Here is a tiny trained network, its code and every weight. The questions are about switching its units off for an input and a target symbol, where a switched-off unit gives its printed mean instead of its output.

import numpy as np


def w(rows, s, z=0):
    codes = np.array(rows[::2]) - 128.0
    scale = np.full(codes.shape[1], s)
    scale[-1] = z or s
    return codes * scale


def f(y):
    return np.maximum(y, 0)


def softmax(a):
    e = np.exp(a - a.max(-1, keepdims=True))
    return e / e.sum(-1, keepdims=True)


def log_softmax(a):
    a = a - a.max(-1, keepdims=True)
    return a - np.log(np.exp(a).sum(-1, keepdims=True))


def net(x, mask):
    ids = ['ΓΛΦΨΩαβηθπστ'.index(c) for c in x.split()]
    T = len(ids)
    res = E[ids] + P[:T]
    u = 0
    for l in range(2):
        r = res
        for j in range(3):
            rows = slice(3 * j, 3 * j + 3)
            q, k, v = (r @ M[l][rows].T for M in (Q, K, V))
            z = softmax(np.where(np.tri(T) > 0, q @ k.T / 3**0.5, -1e9)) @ v
            o = O[l][rows]
            res = res + np.where(mask[u + j], z, o[:, -1]) @ o[:, :-1]
        u += 3
        y = f(res @ A[l][:, :-1].T + A[l][:, -1])
        res = res + np.where(mask[u : u + 8], y, B[l][:, -1]) @ B[l][:, :-1]
        u += 8
    return log_softmax(res[-1] @ U[:, :-1].T + U[:, -1])


Q, K, V, O, A, B = {}, {}, {}, {}, {}, {}
E = w([
[136,172,112,186,98],'Γ',
[128,100,54,173,139],'Λ',
[151,112,69,124,187],'Φ',
[168,35,131,183,104],'Ψ',
[140,130,76,164,129],'Ω',
[70,236,163,10,183],'α',
[143,123,108,147,163],'β',
[30,70,129,190,185],'η',
[142,138,94,159,134],'θ',
[29,77,97,114,77],'π',
[185,50,112,64,21],'σ',
[173,141,143,5,94],'τ',
],0.022)
P = w([
[216,29,255,97,203],'0',
[167,162,115,140,75],'1',
[166,162,110,129,79],'2',
[165,163,107,133,76],'3',
[161,162,104,123,72],'4',
[162,169,102,119,80],'5',
[159,161,98,119,78],'6',
[157,164,101,116,81],'7',
[159,166,103,112,85],'8',
[153,158,98,115,87],'9',
[154,153,97,105,100],'10',
[156,151,94,110,111],'11',
],0.0098)
Q[0] = w([
[186,171,13,112,140],'0.h0',
[169,171,2,168,174],'0.h0',
[120,71,66,186,101],'0.h0',
[128,98,86,101,151],'0.h1',
[46,145,113,170,119],'0.h1',
[180,158,137,124,169],'0.h1',
[136,181,79,187,98],'0.h2',
[134,166,80,108,146],'0.h2',
[138,122,116,164,111],'0.h2',
],0.014)
K[0] = w([
[213,94,200,97,163],'0.h0',
[172,120,253,178,218],'0.h0',
[99,63,93,140,130],'0.h0',
[95,117,195,174,105],'0.h1',
[90,130,113,125,73],'0.h1',
[195,169,102,111,131],'0.h1',
[169,94,135,119,156],'0.h2',
[135,89,161,157,114],'0.h2',
[177,104,147,183,130],'0.h2',
],0.012)
V[0] = w([
[107,5,26,178,148],'0.h0',
[116,161,71,102,167],'0.h0',
[108,165,169,193,88],'0.h0',
[147,129,81,191,139],'0.h1',
[183,121,81,51,139],'0.h1',
[88,166,140,188,137],'0.h1',
[73,156,96,139,96],'0.h2',
[138,107,96,102,148],'0.h2',
[152,134,146,136,124],'0.h2',
],0.011)
O[0] = w([
[102,3,87,64,62,252],'0.h0',
[246,140,223,66,89,65],'0.h0',
[173,57,43,226,208,2],'0.h0',
[113,103,125,146,139,184],'0.h1',
[115,62,73,108,28,178],'0.h1',
[131,106,137,98,39,79],'0.h1',
[158,137,167,235,91,18],'0.h2',
[208,193,128,112,163,180],'0.h2',
[149,112,168,179,201,146],'0.h2',
],0.0057,0.006)
A[0] = w([
[237,179,150,158,1,96],'0.n0',
[130,143,68,123,65,113],'0.n1',
[150,125,50,207,60,142],'0.n2',
[174,171,198,152,175,2],'0.n3',
[114,117,128,33,94,149],'0.n4',
[223,148,58,186,57,176],'0.n5',
[205,132,28,90,78,166],'0.n6',
[215,186,217,46,15,206],'0.n7',
],0.0076,0.007)
B[0] = w([
[73,69,170,82,137,173],'0.n0',
[60,104,121,79,215,186],'0.n1',
[181,152,142,73,162,190],'0.n2',
[85,144,138,101,1,151],'0.n3',
[123,152,60,78,110,218],'0.n4',
[179,43,145,107,196,189],'0.n5',
[121,135,98,231,153,249],'0.n6',
[172,136,17,158,138,243],'0.n7',
],0.0083,0.012)
Q[1] = w([
[176,120,123,95,72],'1.h0',
[160,66,123,53,108],'1.h0',
[61,117,190,157,3],'1.h0',
[208,104,145,122,125],'1.h1',
[88,216,112,71,78],'1.h1',
[71,97,151,115,88],'1.h1',
[25,79,169,63,115],'1.h2',
[90,179,109,240,178],'1.h2',
[84,73,144,118,160],'1.h2',
],0.011)
K[1] = w([
[185,133,77,49,81],'1.h0',
[126,68,127,81,47],'1.h0',
[131,122,65,218,69],'1.h0',
[157,131,225,149,132],'1.h1',
[97,144,125,107,64],'1.h1',
[73,128,166,121,59],'1.h1',
[57,98,176,135,57],'1.h2',
[104,206,122,169,246],'1.h2',
[109,91,175,162,191],'1.h2',
],0.012)
V[1] = w([
[130,123,88,206,5],'1.h0',
[125,131,167,98,127],'1.h0',
[82,170,104,212,213],'1.h0',
[47,143,81,91,89],'1.h1',
[193,129,84,108,84],'1.h1',
[200,131,127,141,140],'1.h1',
[67,159,111,135,181],'1.h2',
[78,96,136,129,81],'1.h2',
[154,163,98,177,180],'1.h2',
],0.011)
O[1] = w([
[193,122,59,61,201,60],'1.h0',
[122,163,158,168,155,89],'1.h0',
[93,25,134,1,108,80],'1.h0',
[82,160,120,180,130,225],'1.h1',
[141,106,144,150,22,248],'1.h1',
[100,131,206,90,124,143],'1.h1',
[91,136,203,101,128,146],'1.h2',
[70,84,60,200,146,101],'1.h2',
[128,130,192,96,166,155],'1.h2',
],0.0085,0.013)
A[1] = w([
[255,116,102,91,117,26],'1.n0',
[172,186,157,151,105,5],'1.n1',
[144,72,68,178,117,46],'1.n2',
[184,66,195,193,148,161],'1.n3',
[210,210,227,120,182,17],'1.n4',
[135,99,82,113,113,65],'1.n5',
[200,100,135,194,173,255],'1.n6',
[112,52,124,173,196,73],'1.n7',
],0.0095,0.0076)
B[1] = w([
[49,107,151,227,111,176],'1.n0',
[112,72,102,102,214,169],'1.n1',
[185,113,182,148,232,249],'1.n2',
[122,208,112,172,226,164],'1.n3',
[146,99,79,182,144,185],'1.n4',
[157,149,192,134,184,179],'1.n5',
[87,203,96,2,34,187],'1.n6',
[174,130,175,167,77,199],'1.n7',
],0.0091,0.015)
U = w([
[146,134,162,82,206,137],'Γ',
[254,65,42,87,143,118],'Λ',
[187,136,90,163,50,166],'Φ',
[96,153,87,150,198,19],'Ψ',
[153,103,75,59,136,244],'Ω',
[245,178,209,174,159,43],'α',
[86,209,200,167,147,54],'β',
[144,72,166,167,120,121],'η',
[118,164,143,87,165,254],'θ',
[143,219,85,89,180,88],'π',
[66,120,86,94,136,135],'σ',
[174,130,171,107,97,173],'τ',
],0.009,0.0056)

Each question gives the input, a string of symbols that net reads in full, and the target symbol t.
The units are the heads (3 rows each of Q, K, V and O) and the neurons (one row each of A and B). Each row of codes is followed by its name. A weight is (code - 128) times the scale printed after its matrix; where a second scale follows, it is the last column's (O, A, B and U).
mask holds one flag per unit, layer by layer, with each layer's heads first. A switched-off unit (its flag False) gives its mean, the last column of its rows in O or B, instead of its output. The means were averaged over made-up inputs and are rounded, as every weight is.
A unit's drop is (log p(t) with every unit on - log p(t) with that unit switched off) / (log p(t) with every unit on - log p(t) with every unit switched off).
The circuit of an input: a set's keep is (log p(t) with only the set's units on - log p(t) with every unit switched off) / (log p(t) with every unit on - log p(t) with every unit switched off). Starting from the 12 units with the biggest drops (on a tie, the unit counted first), units are removed one at a time, each time the one whose removal leaves the highest keep (on an exact tie, the one counted first), for as long as the keep stays at least 0.8.
units of the circuit, in order: the units of the circuit, biggest drop first
unit that matters most: the unit with the biggest drop
top k neurons: the k neurons with the biggest drops, biggest first
k most important neurons of layer l: the k neurons of layer l with the biggest drops, biggest first
which heads matter: for each layer, one digit per head in row order, 1 if its drop is at least 0.15 and else 0, layers parted by /
input Ψ Ψ η Γ Λ Λ, target Ψ: 3 most important neurons of layer 0 -> (0.n6 0.n7 0.n1)
input σ Φ α Φ β Φ Ψ π θ Λ θ, target σ: units of the circuit, in order -> (0.h0 1.h0 1.n2)
input Φ τ Φ Λ β Ω Λ τ Λ Ω β η, target η: units of the circuit, in order -> (1.h2 0.h0 1.n7)
input β σ Φ α θ Φ τ τ Ψ α Ω, target β: units of the circuit, in order -> (1.h0)
input Φ τ β Λ π Φ θ Ω τ Λ, target Φ: top 2 neurons -> (0.n7 1.n2)
input Φ π σ Λ σ Φ β, target Φ: 2 most important neurons of layer 0 -> (0.n6 0.n7)
input Λ Ω π Λ Ω Ω τ τ π Φ, target Λ: top 2 neurons -> (0.n7 0.n6)
input π θ Λ Φ, target π: top 3 neurons -> (0.n6 1.n6 0.n7)
input β Ψ Λ Λ Λ π β, target β: units of the circuit, in order -> (1.h0 0.n6)
input Ψ θ η, target η: units of the circuit, in order -> (1.n7 0.h0)
input β Γ σ Φ Φ π α β α Λ τ Γ, target β: 4 most important neurons of layer 0 -> (0.n6 0.n7 0.n3 0.n0)
input α Γ τ, target Φ: 3 most important neurons of layer 0 -> (0.n7 0.n3 0.n1)
input Λ β α β τ Ψ Λ, target Λ: units of the circuit, in order -> (0.h0 1.h2 1.n2)
input τ θ Λ σ π Φ η θ α Φ Γ Ω, target τ: most important neuron of layer 0 -> (0.n7)
input η Φ τ π Λ, target η: which heads matter -> 110 / 101
input α Γ Ω θ, target α: which heads matter -> 100 / 001
input Γ Φ β θ Γ Ω Γ Λ η Ω β, target Γ: which heads matter -> 100 / 111
input Γ σ Φ Λ π Λ Λ β τ Γ, target Γ: which heads matter -> 100 / 101
input Ψ β Φ Λ σ τ σ Λ Λ Λ, target Ψ: which heads matter -> 101 / 010
input α Ψ η Γ Ω β β, target α: unit that matters most -> 0.h0
input π Ω Φ θ β Ω Ψ θ β Γ Λ, target π: which heads matter -> 000 / 100
input Ω σ Φ Λ π, target Ψ: units of the circuit, in order -> (1.h1 1.h0)
input η τ Φ Ω β β Ω Γ Φ, target η: units of the circuit, in order -> (0.n7 1.h0 1.n6)
